Each name stands for a flat space through zero: a line, a plane or more. A row that begins with a name and a colon came from that space; any other row is followed by the name of the space it lies nearest, among the names in its block.
hd-hh: [ -19   70 -104 -108  -21   19    8  -64   -2   44   51  -33  -40  136
  -69  -88  -89   81   46   18  145  -35 -102  -44   64   66  136   11
  -10]
dn-cn: [  79   11  155   22  -97  201   23   14  -36  140 -174   -2 -132  -58
   25   21 -229   42   -1  115    7   61  -60  110   58  177   56  -26
  109]
rr-td: [ 124  270  -22 -307  -38  -96  -74  -62  -25   83 -123 -271 -276  145
 -167 -352  -95   54   -9  353  187   31 -110 -377  169  159  195  -78
   87]
rr-td: [-190  221 -125   65    1   79 -153  -64 -335  -13  -49   84  407  161
   28  233   30 -417  122 -274 -314  -72 -138 -117 -106 -114 -438 -398
 -157]
pr-jl: [  19 -120  -98  -22    1    4   92  -46   61  -73  -73 -161 -108  -23
   97  -98   -8  129   19  218   48  173   39   34   63  -55    5   15
  -12]
rr-td: [-116  -96 -277    9   43   26  -50   18  -64 -104  200  -27  197   90
   11   49   39  -41  -49 -210 -208  251  -37  -90  -13 -136  -82 -101
  -89]
pr-jl: [  94  -28   71  -71   79    8  -63    2   -8  -29  199   25  -91   51
  -79 -141   47  200  -15  -41   71  -70   84   27   32   -1  214  196
  148]
dn-cn: [  77  -34  -50  -69  -22  118  -77  -16   50  -30   31  -68 -182  -82
   37 -184 -123  216   62  145  132  169  175  146   82  -58  148  132
  111]
hd-hh: [  45  -17  -44 -119  -43  -76  183 -107  221  105  -35   58 -108  196
  -94 -154 -120  161  -36 -101  225  -75 -181 -141   27  259  285   80
   33]
rr-td: [-254  205   33   57   36 -141 -202   54 -345   15  121  173  403  138
  -61  310   72 -520 -101 -349 -311  -96  -67 -231 -186  -10 -315 -369
 -225]
hd-hh: [  14   31   60  -48  -82   91   52  -48   86  -10 -210 -202 -139  282
  127 -258  -60   -9   78  174  259   -3    9  -17   52   55   76   65
   -6]
pr-jl: [ -66  -13   68  -59  145 -212   -6   12 -173  -26  162   34   48   40
  -25   12  107   24 -128 -127   56  -86   79   35  -30   52  -32  -37
  -46]
rr-td: [ -21   -5  238  259  -78  147  -33  106 -154   49 -166  209  198 -256
  129  354   12 -283   28 -184 -326  -58   99  266 -132  -76 -402 -189
   18]
pr-jl: [  65   -7   45 -222  261 -374 -185  175 -206   44  573   -2   14  488
 -188 -324  167  288 -421 -277   80  -55  -33 -397  157  268  378  194
  156]
rr-td: [ -13 -134 -160   34  156  -82 -111   63   29 -113  221   17  150  156
   -8  -13   87  108 -124 -168   18   91   81  -23   41  -65   78  205
  -31]
hd-hh: [ -82  333 -144  -81  -29  183 -244  -23 -406   14   34  -92  204  177
   19  -30   82 -326  151 -172 -311  -45 -143 -274    9 -134 -330 -377
  -17]
rr-td: [-127  -69  142   -8  -55   37   41    3  -16   36  227  263  -30 -288
 -142  254 -139  -62  -48 -284   29  -12  152  314 -188   27  151  -11
  -56]
dn-cn: [   6 -151   36  -89   24 -161   28   86  101   -9  281   19 -111  168
  -60 -141   -5  208 -192  -86  250   28  135   44   58   94  341  245
   28]
dn-cn: [  36   81 -212  -40 -128  116  167 -189  207   -5 -270 -110  -46   58
   22 -102  -27    5  271  179   60  -58 -215 -113   36  -70  -42  -68
  -24]
pr-jl: [-191  -79  -87   70  -22  -10  -12   11  147  -79  134  125  144   21
  -27  167  -14 -203  -35 -267   56   38   70   43 -172  -74   79   74
 -220]
pr-jl: [  91  -70  151    0  -61  -32   30   22   30   19    1   52 -102 -109
  -47   46  -22   -9  -89   80 -151   62   60  -87  -21   44   88  -15
   97]
pr-jl: [  14   63   36  -80  -66  -60  -54   28   40   14  -90  -86 -145   18
   60 -148  -59  -39  -33  111  200   51  172   -8   43   30   48   21
  -25]
pr-jl: [  16 -140  -45 -100  155 -280  -41   97   68  -54  206 -134  -65  211
  -66 -185   72  123 -341   43   24  223  -13 -381   61  157  272  139
  -23]
pr-jl: [ -55  -44 -132   10   81  -72   45   15   64    7  240  151  150   22
 -122   82   89   71  -44 -321  -37  -95 -141  -29  -47   11   72   65
  -30]
dn-cn: [  46   19  -41  -18  -47  122   54  -82   76  -25 -119  -90  -61   86
   42 -113   -7   41  141   96   71  -35  -49    2   31  -44   20   40
   36]
rr-td: [   5   43  -85   79 -168  241  -46  -40   57   63  -63  203   31 -386
  -55  231 -225  -45  181  -26 -203  126   24  206  -59 -121  -82 -120
   51]
dn-cn: [ -77  150   46   49  123  -65 -179   25 -254  -48   53   81  326  263
   37   18  203 -294  -37 -382 -262 -130  -34 -240 -118  -36 -296 -192
  -29]
rr-td: [  -8 -106 -289 -116   27 -130  126 -134  191 -119   54 -145  -16  285
  -19 -170   75  108    0   67  124   67  -96 -272   65  -33  182   94
  -92]
dn-cn: [  69 -104  -11 -112   89 -199   70   63  139  -34  194  -79 -119   81
 -116 -170  144  152 -200  -49   66   32  -29 -226   36   85  257  163
   43]
rr-td: [ -75  173   33   58   50   27  -57  -45 -128   40 -133  112  139 -176
   16  138    6 -153  121 -125  -53 -147  -29  124 -106  -23 -282 -172
  -60]
dn-cn: [-170    2  202  137   60 -120 -149  159 -354   -4  194  162  259  -52
   58  282  122 -322 -191 -247 -379   13   95  -34 -161  -31 -287 -262
  -91]
pr-jl: [-168 -137  129  114  183 -273   61   22  -52 -100  191  210  196 -111
   -3  268  225 -146 -156 -307  -61 -163  119   89 -235  -24 -104    8
 -185]
hd-hh: [  24   67   70 -144   77  -93  -21  -45  -94   87  204   35  -93  193
 -120 -137  -14  150  -81  -20   91 -155 -133 -206   39  208  278   64
   74]
dn-cn: [  78  -48   19   -5   85  109  -35   12 -178   -8   97  -58  -50  -35
   24  -16   10  232   41  109   26  -32   40  229  128  -43    2   92
  123]
rr-td: [  42 -135  260  268  -25   95  -83  159  -22  -64 -228   95  -19 -680
  197  275   16 -192  -52   87 -393  294  365  301 -173 -190 -391 -132
   45]
rr-td: [ -47 -173  -88   48 -165  125  361 -195  431  -61 -265  -53 -346 -452
  182    2 -106  223  338  393  470  -50  160  550  -57 -170  101  201
 -141]
hd-hh: [ -13  113   47 -171    4 -129  113 -144   71  -17  -97 -127 -146  224
   23 -315  111  -61   36    5  135 -123  -88 -339  -77  109   86  -83
  -26]
pr-jl: [ -27   17 -103   -5   85  -45 -239  132 -201   -9  271   71  167  -34
 -108   98  -31   20 -137 -134 -195  181   68  -11   57  -61  -41  -46
   35]
pr-jl: [ -11  -75   26   21  -19  -98   63   47   67  -11 -164 -113   70  402
  121  -91   33 -175 -188 -110   60   65  -34 -240   25  158  -22   -7
  -93]
pr-jl: [   0  152 -242 -197   -4   59  154 -205   29   63   65  -88  -27  327
 -142 -189   14  180  211  -22  224 -286 -386 -158  110   78  187   17
    7]
hd-hh: [  63   15    9  -14  104 -118    7   13  -27  -27  -13  -34    8 -139
  -46   -3  168  -32  -81   -7 -234   24  -77 -242  -38    1 -106  -98
   39]
hd-hh: [  33   16   44  -75   23   -9  -13  -51   -7  -89  119  -93  -80  207
   39 -282  138  125  105   75   67  -90   51  -71    6 -103  100   88
  104]
hd-hh: [  43 -196  125   99  133  -63  -36  123   11  -56  139   22  -59 -212
   35   59   77  145 -169   66  -84  118  145   98  -20  -12   70  175
   52]
hd-hh: [-106   10   64  -28   84 -121  -79   81 -218   10  330   51  161  335
  -62  -13  101  -32 -146 -215  -71  -99  -87 -150  -14   69   72  -28
  -13]
dn-cn: [  83    7 -194 -167  -26   14   99 -117  175   -5   29 -107 -235  -17
  -36 -261  -60  364  170  198  374  -46   22  154  152  -42  231  191
   70]
rr-td: [ -17  124    4  -18  -51   28   16  -61  -57  -36 -144  -43  -41 -252
   52   18   85 -140  167   75  -69  -53   79   68  -70 -164 -246 -190
  -29]
hd-hh: [ -25  193  141  -98 -110   51  185 -151  -29   76 -281 -140  -84  414
  104 -225   32 -120  196   34  334 -386 -160  -27   13  136  -41  -83
  -39]
hd-hh: [ -15  189  -84 -115   92   48 -432  124 -399   36  439   99  150  -29
 -268  140  -82  -55 -120 -161 -248   94   53 -112   80  -54   75  -65
   75]
pr-jl: [ -75   40   21 -121 -210   64  268 -119   68   87  -80  -59 -143  216
   17 -105  -97  -10  141    3  299 -178 -120  109   15   95  120  -81
  -57]
dn-cn: [-139   95   52  138   90   69 -356  138 -327  -45  223  245  297 -246
   39  235   27 -239  -26 -376 -353  104  252  174 -170 -195 -327 -179
  -16]
hd-hh: [-112  -46  118  169    5   81   -3    6  -37  -23  -15  107   35 -178
  165  167   16  -44  117   43   75 -138  139  342 -106 -108 -117   68
  -96]
rr-td: [  57  -47  201   62 -139  110  407 -149  198   71 -489 -120 -270  -95
  227  -66  -16   87  242  316  363 -283  -62  350    5   87  -87   35
  -16]
rr-td: [  55  -82   13  193  174   -6 -293  166 -164  -78  181  151  282  -57
   38  149  122  -30 -153 -188 -443  157  115  -90  -23 -120 -185   39
  106]
hd-hh: [  -1 -147   90   79   66  -87  207    8  190  -46 -166  -29  -89 -276
   25  109   58   70  -22   83  215  -52   84  319  -56    0  -44  135
  -89]
dn-cn: [ 103 -178 -189    2  -95   92  279  -94  207  -12  -90  -67 -139 -178
   46   25   38  166   85  110  -78   69 -127   -1   70  -56   32   12
   36]
hd-hh: [-166 -257   50  186  116  -30 -235  237  -68  -83  593  310  245   -5
  -10  199   -9   92 -223 -396 -114  165  274  282 -117 -111  171  254
  -17]
dn-cn: [  20 -167   84  129  -73  109   26   37  127  -19  -44   68  -78 -216
   41  167 -149   91   28  187   96   86  184  361    5  -69   89  184
    3]
dn-cn: [ 236 -293 -231  -31  -83   78  309 -127  535  -44 -142  -85 -257   -8
  -36 -136 -106  461   89  246  332   74  -34  148  194    8  385  427
  110]
dn-cn: [ 153   38  102  -17   10   -6  103  -18  176   44 -160   31  -92 -100
  -34 -120  120  -12  -13 -165  -86  -98  -94 -193  -68  104   -4    9
  130]
pr-jl: [  21 -120  143  -14  -92  -22  289  -66  337  -37 -270 -101 -304 -208
   91 -113  -11   65   73  173  381  -38  157  280  -77   16  100  146
  -58]
dn-cn: [ -58   45   -1   74   70   40 -162   78 -282  -21  170  111  169 -240
   25  163   94  -97   -4 -175 -376   74   63   50  -75 -151 -281 -212
   35]
hd-hh: [  75   54  -80  -67  112    2 -241  118 -254  -27  236  -83   77    9
 -113  -29   89    3 -150  -35 -367  198  -43 -293   92  -54  -38  -97
  125]
dn-cn: [ 101 -139   31   96 -124   90  242 -128  386  -44 -326   77 -109 -170
   96    9  -41   46  170   24  145  -46  106  227  -79  -54    1  136
   26]
pr-jl: [ 187   64  212   14  -99  165  109  -51   60  115 -294  -29 -166  -34
   20  -87  -56   34   98  156  -59 -112 -139  -52   32  136    2  -27
  197]
hd-hh: [ -46  115  -47  -54  103 -161   14  -83  -10  -50  -96 -100   -2  -95
  -13  -61  167 -140    5  101 -158   -5 -141 -371 -109   -7 -133 -187
  -93]
rr-td: [  -3   36  -33   -9   -7   47  -86    6  -77   57  214  157   -8 -204
 -105  118  -79  131   59   11  -42  -51   19  141   18  -48   92   36
   60]
rr-td: [ 106   51 -213  -78  -42  -17    7   18  286   42 -253 -243   17  583
  -16 -327 -106   42  -80   57  280  104 -238 -363  216  203  178  170
   -6]
pr-jl: [ -94   73  196   63  -31  -58 -203  131 -228   56  192  226  120 -175
  -74  255  -52 -224 -120 -140 -228    9  158   48 -116  -14  -77 -146
  -17]
[ 294  195  -46 -136 -105  127 -103  -44   52   12 -327 -233 -162   39
  -73 -249  -35  -13  107  299 -102   99  -32 -299  189  -38  -41  -58
  228]	hd-hh
[ -12  -82 -119  -46   48  -88   43   23  -86   69  206   46   67  264
  -41   56  -44  193 -113  -98  213 -124  -69   96  177  133  159  142
  -32]	dn-cn
[  53 -199  218    6   32 -129   87  115   35    7   85   75 -297 -642
   36   93   17  140 -201   62  -40  185  329  268  -84   22   45   26
   57]	dn-cn
[  98 -125 -216   74  -78  193  -54   54  251  -41 -110  -22  -74 -283
   65    1 -156  129   43   63   -2  342  157  185   77 -135   17  148
   49]	hd-hh
[  40   62  177   72   71 -142  -59   86  -91    3  -83   66  156  -17
  -25   94  191 -290 -171 -203 -373  -29  -54 -335 -124   61 -232 -191
   25]	hd-hh
[  35  -60  110  129 -111  167   51  -75   75  -10 -145  115  -50 -162
  163   73  -11  -86  136   31 -168  -26   79   38 -117  -71  -70  -26
   45]	pr-jl
[-103   -6 -204  -60   43   -4  -15  -75   14  -88   99 -114    7  232
  108 -171   48   76   91   18  231  -23   25   -2   39  -88   67  100
 -118]	pr-jl
[  38   76  -89 -144 -191   34  168 -130  241   74 -235  -72 -147  168
 -102  -77 -201  -20   98   95  371  -82  -80    7   85  122  201   48
  -61]	rr-td
[ -75  -39 -103   -9  -30  102  117  -54   39   34   -4  -41  -10  178
   45   -2 -109  140  106    7  373 -132  -60  308   94   40  101  147
  -92]	rr-td
[-235  171  -63  -90  -97  -21  -12  -67 -217   19  141   46   24 -177
  -60  191  -34 -216  136   10   33 -111   27  132  -96 -129 -108 -268
 -206]	rr-td
[  41 -157  -22   36   10   21  128  -20  288  -75   35  -50 -102   27
   -4  -93   77  147   27   80  114  -16  -40  -17  -22  -40  227  264
    8]	pr-jl
[ -24  -86  -81  104  -68  -15  125   50  232  -28  -87   63  120   35
   52   72   81  -99    4 -253   78  -53   17  105  -43  -60  -92   75
  -88]	rr-td
[  44 -124   69   99  -58  123  -24  108   45   26  152  117   13   11
    6   83  -48  105  -23  -93   26  -26   91  231   45  -30  130  204
   86]	rr-td
[ -15  108  -59 -127  -52  -25   56  -24   29   69 -101 -149  -81  242
  -25 -135  -61  -27   -6   51  288  -87 -111  -82  103  137   95   10
  -75]	hd-hh
[-194 -162   60  200   -5    9 -118  172 -257  -44  381  245  304   12
   83  365   65 -173 -124 -334 -250   10  180  245  -98 -154 -140  -42
 -104]	dn-cn
[ 181   40  -23 -176   80 -139   87  -31   79   52  -54 -223 -245  108
  -74 -292   92  228  -91  263  107  -48 -195 -361  167  185  209   93
  115]	hd-hh
